[[ 37  32 -30  12  -9  46  15 -43  19  20  25]
 [-37 -32  30 -13   8 -47 -15  43 -19 -20 -26]
 [-27  -6 -31 -23 -57 -16  19 -34  16   8 -68]
 [-19  -4  15  14  -7  -9  25  25  28   4 -27]
 [-22  -5  18  11  -6 -12  24  29  26   4 -31]
 [ 27   6  33  19  59  15 -21  36 -19  -7  66]
 [ 37  32 -31  13  -9  47  16 -44  20  21  25]
 [-24  -5  20   6  -7 -14  26  33  24   5 -37]
 [ 37  29  14  48  33  47  26  18  35  15  53]
 [ 44  37 -17  27   7  55  21 -26  27  23  40]
 [ 38  33 -31  14  -9  48  17 -43  21  22  25]
 [ 26   5  31  24  58  14 -19  35 -16 -10  68]] => 25

[[ 49 -44   8 -27  24  26]
 [ 64  -1  -9  50  34  25]
 [  2 -12   8   3   5   0]
 [ 35  -3  -7  34  21  13]
 [  8 -54  28 -20  23  14]
 [ 70 -46  -6 -36  20  32]] => 14

[[ 36  31  44  53 -40 -29  53  21 -23 -25]
 [  5 -53 -14 -23  46  -9 -44   7  -6 -17]
 [-65 -11 -16 -27  15  61 -32   8  56  57]
 [ 42  32  45  54 -41 -36  56  19 -29 -32]
 [-31 -28  14   3  16  29 -20  36  34  23]] => -32

[[-11  10  46   6 -11  41 -31  36 -50 -51  28]
 [ 31  14  12  45 -53   0 -54 -49  -3  52  53]
 [-12  -2  18 -21 -34 -38  -4  45  11 -47  35]
 [  9  26  23 -33  58 -37 -32  22 -55 -22  38]
 [ 29 -13 -32  46  24  11  -6 -48   9  28   0]] => 38

[[-36  37 -50  37  43  34  34 -30 -45 -53 -37 -28  33  43]
 [ 34 -40  50 -40 -42 -37 -37  28  44  53  36  27 -36 -43]
 [-21 -39  -7 -38  36 -39 -39 -18 -15  -3 -21 -15 -39  36]
 [ 41 -19   5 -19  51 -21 -22  45  21   0  39  47 -22  49]
 [ 39 -31  11 -31  48 -33 -33  42  24   8  38  44 -33  46]
 [ -1  37   5  37 -46  38  38  -6   4   4   0  -9  39 -45]
 [-29  34 -49  35  45  31  31 -23 -42 -53 -31 -21  30  45]
 [ 15 -47   9 -46  40 -48 -48  18  11   9  15  20 -48  39]
 [ 40   8  -7   8  48   6   6  43  15 -14  38  45   6  47]
 [-17  34 -46  34  49  30  30 -10 -35 -51 -19  -8  29  48]
 [-33  28 -50  28  46  25  25 -26 -44 -53 -35 -24  24  45]
 [ 34  29  16  28 -36  29  29  31  26  11  34  29  30 -36]] => 45

[[ 43   4  48 -24 -25  62 -29 -45   7]
 [  7 -61 -12 -62  26   2  37   9  61]
 [-26   5 -24  18  -3  17  61 -60   8]
 [  1   3 -29   9 -22  26  13  35   2]
 [ -6   5   7 -46  59  12  27 -15  -8]
 [ 24 -32 -53  22   4 -20  25  -1  20]] => -8

[[ -5  -8  -5  41  -3  10  -5  -8  -9 -20]
 [-16   0  -2  17 -30  12 -22   3  -5   5]
 [ 13 -22 -10  14  12  -5  14 -24  11  13]
 [  3   2  -8   6   1  18   1   1   6   7]
 [-32  -5   5  24  -5   7 -30  -6 -35 -18]
 [ -5   3  29 -20   8  11  -7   1  -6   1]
 [  5 -14 -54  27  -8  -5   5 -13   6   5]
 [-10   5   1  23   2   6  -7   5 -18 -35]
 [  7   7  -9   4   1  14   4   7   9   2]
 [ -7  32  -4  -4  -8  34 -10  35  -4  -7]] => 2

[[ 34  -4 -10  30  32  14  34   4 -21  31  12  29  30 -27]
 [ 20 -42  49 -34  44 -27  24 -10 -11  47 -19  49  46  -6]
 [ 20  -2 -42   0  -9  20  22  24  14 -18  22 -19 -10  22]
 [-49 -49  65   6 -30  22 -51   8  -9 -18  17 -15 -27 -28]
 [ 15  25 -42  12   6   4  14   8  15   2   5   0   4  18]
 [ 35  59 -27   6   5 -21  36 -37 -47  -5 -27  -8   3 -30]] => 18
